Below is a small trained network, with its code and all its weights. Each question gives an input and a class and asks what happens when units are switched off, that is, made to give their printed mean instead of their output.

import numpy as np


def w(rows, s, z=0):
    codes = np.array(rows[::2]) - 128.0
    scale = np.full(codes.shape[1], s)
    scale[-1] = z or s
    return codes * scale


def f(y):
    return y / 2 * (1 + np.tanh(0.7978845608 * (y + 0.044715 * y**3)))


def log_softmax(a):
    a = a - a.max(-1, keepdims=True)
    return a - np.log(np.exp(a).sum(-1, keepdims=True))


def net(x, mask):
    res = np.array(x, float).reshape(1, 3) / 4 @ E
    y = f(res @ A[0][:, :-1].T + A[0][:, -1])
    res = res + np.where(mask, y, B[0][:, -1]) @ B[0][:, :-1]
    return log_softmax(res[-1] @ U[:, :-1].T + U[:, -1])


A, B = {}, {}
E = w([
[49,106,76,29,127,152,196,90,204,53],'x0',
[50,45,185,218,107,171,168,147,109,147],'x1',
[143,138,76,69,51,127,169,49,3,154],'x2',
],0.011)
A[0] = w([
[171,138,214,187,194,133,1,222,68,156,123],'N0',
[111,26,184,192,177,151,176,172,135,115,118],'N1',
[54,97,139,81,174,138,187,90,222,55,96],'N2',
[182,139,145,184,93,120,127,110,119,134,52],'N3',
[148,137,180,147,182,140,78,159,201,100,185],'N4',
[72,46,162,137,95,143,96,167,136,154,52],'N5',
[75,111,89,186,81,149,166,134,109,150,105],'N6',
[138,189,151,102,126,70,140,126,145,117,55],'N7',
[141,174,108,111,189,69,37,105,142,68,104],'N8',
[115,149,200,153,180,151,86,179,216,86,52],'N9',
[156,120,130,144,118,140,86,150,157,185,52],'N10',
[203,208,122,101,155,86,115,121,178,120,96],'N11',
[102,119,124,197,79,154,195,167,111,121,254],'N12',
],0.0096,0.0088)
B[0] = w([
[84,145,80,140,120,129,125,147,131,160,249],'N0',
[119,99,139,118,148,136,103,127,146,130,209],'N1',
[76,151,61,164,119,114,138,159,111,164,210],'N2',
[112,120,129,153,149,102,149,149,64,93,145],'N3',
[126,150,130,102,121,153,141,90,118,161,216],'N4',
[96,112,157,114,187,106,137,148,118,47,161],'N5',
[118,118,152,105,143,118,113,116,128,91,164],'N6',
[89,107,153,133,135,111,133,139,108,70,136],'N7',
[108,91,131,120,165,112,108,123,148,116,175],'N8',
[172,140,164,112,85,137,131,85,61,79,200],'N9',
[76,113,119,135,155,92,170,174,48,6,141],'N10',
[93,90,140,106,167,126,103,126,144,117,178],'N11',
[143,109,119,99,132,137,109,120,138,164,213],'N12',
],0.019,0.018)
U = w([
[99,154,76,172,121,131,128,181,115,142,96],'0',
[144,139,147,94,88,147,129,43,58,120,158],'1',
[122,77,151,115,185,132,104,134,172,118,126],'2',
[158,158,117,133,96,168,99,104,249,198,254],'3',
[166,156,150,169,150,162,142,156,130,91,87],'4',
[143,129,178,134,117,125,140,160,147,109,90],'5',
[156,133,156,154,125,136,142,176,122,97,92],'6',
],0.017,0.011)

Each question gives the input, the list of numbers given to net, and the class t.
The units are the neurons (one row each of A and B). Each row of codes is followed by its name. A weight is (code - 128) times the scale printed after its matrix; where a second scale follows, it is the last column's (A, B and U).
mask holds one flag per neuron, in row order. A switched-off neuron (its flag False) gives its mean, the last column of its row in B, instead of its output. The means were averaged over made-up inputs and are rounded, as every weight is.
A unit's drop is (log p(t) with every unit on - log p(t) with that unit switched off) / (log p(t) with every unit on - log p(t) with every unit switched off).
The circuit of an input: a set's keep is (log p(t) with only the set's units on - log p(t) with every unit switched off) / (log p(t) with every unit on - log p(t) with every unit switched off). Starting from the 12 units with the biggest drops (on a tie, the unit counted first), units are removed one at a time, each time the one whose removal leaves the highest keep (on an exact tie, the one counted first), for as long as the keep stays at least 0.8.
circuit, biggest first: the units of the circuit, biggest drop first
unit that matters most: the unit with the biggest drop
k most important neurons: the k neurons with the biggest drops, biggest first
drop when u is switched off: that unit's drop, to one decimal
input [-3,3,-6], class 1: unit that matters most => N9
input [1,-1,3], class 3: circuit, biggest first => N9, N10
input [6,1,6], class 0: 3 most important neurons => N9, N2, N4
input [6,3,6], class 0: 2 most important neurons => N9, N2
input [2,-3,-2], class 3: circuit, biggest first => N5, N10
input [-1,-5,-6], class 1: 2 most important neurons => N9, N4
input [3,3,-5], class 1: 2 most important neurons => N9, N0
input [4,-4,1], class 0: 3 most important neurons => N2, N1, N12
input [-6,-8,0], class 2: 3 most important neurons => N11, N2, N8
input [2,6,5], class 2: 2 most important neurons => N9, N4
input [-1,0,-4], class 1: 2 most important neurons => N9, N2
input [4,-2,-4], class 0: 2 most important neurons => N2, N12
input [3,-4,3], class 2: 3 most important neurons => N9, N0, N4
input [-4,-5,-1], class 2: 3 most important neurons => N2, N11, N8
input [2,-1,3], class 3: unit that matters most => N9
input [-7,2,6], class 0: 2 most important neurons => N9, N0
input [-3,2,-3], class 3: 2 most important neurons => N2, N0
input [5,-2,-6], class 1: 3 most important neurons => N9, N0, N4
input [-2,-3,-5], class 1: drop when N4 is switched off => 0.1
input [8,2,-4], class 0: drop when N2 is switched off => 2.6
input [6,3,-6], class 0: drop when N2 is switched off => 4.9
input [0,2,-7], class 1: drop when N9 is switched off => 0.9
input [-8,-6,4], class 0: most important neuron => N0
